Look-ups in named tables: a row name and a column name give one cell, copied from the table.

sud =
           sug  sozafe  feteded    bup  tozavem  faveg
bifolok  -14.9    53.1    -54.7   75.6     -2.2  -36.4
kules     66.3   -41.8     35.5   14.5    -59.7   54.9
dodefu    66.1     4.4     56.3   66.9    -66.0  -11.8
liduge    60.9   -32.9    -56.2  -31.2     65.7   38.2
zuf       54.0   -44.9    -14.3  -36.8     74.2   22.1
dazevo     0.3    32.3     17.2   10.8      9.6   39.4
zono      40.7   -40.6    -61.2  -44.7    -37.1    2.8
dasu      30.2   -50.9     28.5   25.4     24.3   -4.3

liduge, sug -> 60.9
bifolok, bup -> 75.6
zuf, faveg -> 22.1
bifolok, sug -> -14.9
zuf, tozavem -> 74.2
dasu, sug -> 30.2
dazevo, sozafe -> 32.3
bifolok, feteded -> -54.7
Which row has the largest tozavem? zuf

bod.csv
,rab,sifam,sitanif,feder
bepe,53950,21159,52486,38851
kir,57249,72926,48813,78556
tud,39617,28798,42827,43144
kapa,42138,63130,54206,69667
balovus,28019,38048,52690,48873
vitu,46733,28593,40306,44514
dez,41927,64466,71887,66274
nulu,56207,28872,35179,45457
zag,59990,72956,45942,73878
pime,23233,39761,58170,50002
turidal,17265,39529,73596,55864
med,50360,35386,47694,47587
menekik,34732,49886,69635,51320

sifam of vitu = 28593
feder of med = 47587
feder of kir = 78556
rab of kir = 57249
sifam of med = 35386
sitanif of zag = 45942
sitanif of tud = 42827
sitanif of vitu = 40306
Row with the largest sitanif: turidal

vosesat =
,lak,fiben,gimi
far,122,115,164
desev,186,84,162
vun,133,155,64
punum,91,192,131
fen,128,150,107
gik,126,188,97
tolig,120,131,79

far, gimi -> 164
vun, lak -> 133
gik, fiben -> 188
tolig, lak -> 120
vun, fiben -> 155
punum, lak -> 91
Row with the largest lak: desev

muf
         veru  veb  kinok  relefe
mos       245  182    180     114
remopuz   142  183    164     143
kud        92  147    189     170
bepi      157  158    180     181
dit       187  188    198     173
zes       176  171    250     155
dig       101  200    157     120
dev       180  206     95     166
far        31  151    192     173
zakare    163  195     77     172
nevazi    143  150    187     183
ger       223  172    168     117
ragem     202  223    238     135
ful       112  171    149     143

What is the veb of ger in muf? 172
What is the relefe of mos in muf? 114
What is the veru of ger in muf? 223
What is the veb of far in muf? 151
What is the kinok of nevazi in muf? 187
What is the veb of kud in muf? 147
What is the kinok of ger in muf? 168
What is the kinok of bepi in muf? 180
What is the veru of far in muf? 31
What is the kinok of far in muf? 192
What is the relefe of remopuz in muf? 143
What is the kinok of remopuz in muf? 164
What is the veru of ragem in muf? 202
What is the veru of nevazi in muf? 143
What is the veb of nevazi in muf? 150
Row with the largest veru: mos

mesune
|  | fon | safoso | nud | tosuni |
|---|---|---|---|---|
| ziv | 4.6 | -2.1 | 4.0 | -4.9 |
| pigel | 5.0 | -3.3 | 1.5 | 1.4 |
| moza | -2.2 | -1.0 | 2.4 | -4.4 |
| valufum | 5.0 | -0.3 | 1.7 | 2.3 |
| fes | -4.5 | -3.1 | 1.1 | -3.9 |
| kedim | -2.7 | -0.8 | 0.9 | 3.9 |
| pesa | 3.7 | -4.3 | 0.5 | 3.4 |
| lof | 5.7 | -1.7 | 2.3 | -0.4 |
| fitudos | 1.0 | -4.4 | -1.7 | 3.0 |
| vos | 2.0 | 0.5 | 1.5 | 0.1 |
| kar | -4.4 | -0.2 | 1.9 | -8.6 |
| lis | 1.3 | -2.6 | 2.5 | -2.7 |

fon of vos = 2.0
tosuni of ziv = -4.9
fon of fes = -4.5
safoso of ziv = -2.1
nud of fes = 1.1
nud of fitudos = -1.7
fon of ziv = 4.6
safoso of lis = -2.6
fon of pesa = 3.7
safoso of kar = -0.2
tosuni of moza = -4.4
nud of pigel = 1.5

rikebif:
         megik  subogil  dopo  kip  repi
bigit       83      186   111  164   138
lin        182      176   177  116   171
noka       117      169   155  147   193
dokuno     128      133   183  201   216
foz        114      121   131  165   123
pom         44       88   151  245   187
regize      61       82   108  141   109
zipi       126       84   181  204   186
seki        68      173   104  137   116
vok         71      124   121  225   109
viliz       40      119    87  192    93
votus      117      120   195  228   221
lirop       95       80   141  181   145
renapug    113      146   165  177   207

pom, repi => 187
lin, repi => 171
renapug, megik => 113
regize, dopo => 108
noka, repi => 193
pom, subogil => 88
vok, repi => 109
zipi, dopo => 181
lin, megik => 182
foz, megik => 114
foz, kip => 165
zipi, subogil => 84
Which row has the largest megik? lin

Table votim
,suzefi,mumi,kepav,mipara,bisi,dufe,guvetu
sovuto,0.280,0.616,0.229,0.532,0.591,0.442,0.645
nibisub,0.801,0.412,0.327,0.704,0.776,0.428,0.417
zeso,0.559,0.505,0.754,0.535,0.272,0.409,0.611
rarinur,0.718,0.633,0.304,0.233,0.458,0.480,0.428

What is the mumi of nibisub in votim?
0.412
What is the dufe of sovuto in votim?
0.442
What is the suzefi of zeso in votim?
0.559
What is the suzefi of sovuto in votim?
0.280
What is the mipara of rarinur in votim?
0.233
What is the dufe of zeso in votim?
0.409
What is the mumi of zeso in votim?
0.505
What is the kepav of rarinur in votim?
0.304
What is the bisi of zeso in votim?
0.272
What is the mumi of sovuto in votim?
0.616
What is the dufe of nibisub in votim?
0.428
What is the kepav of sovuto in votim?
0.229
What is the mipara of nibisub in votim?
0.704
Which row has the largest suzefi? nibisub

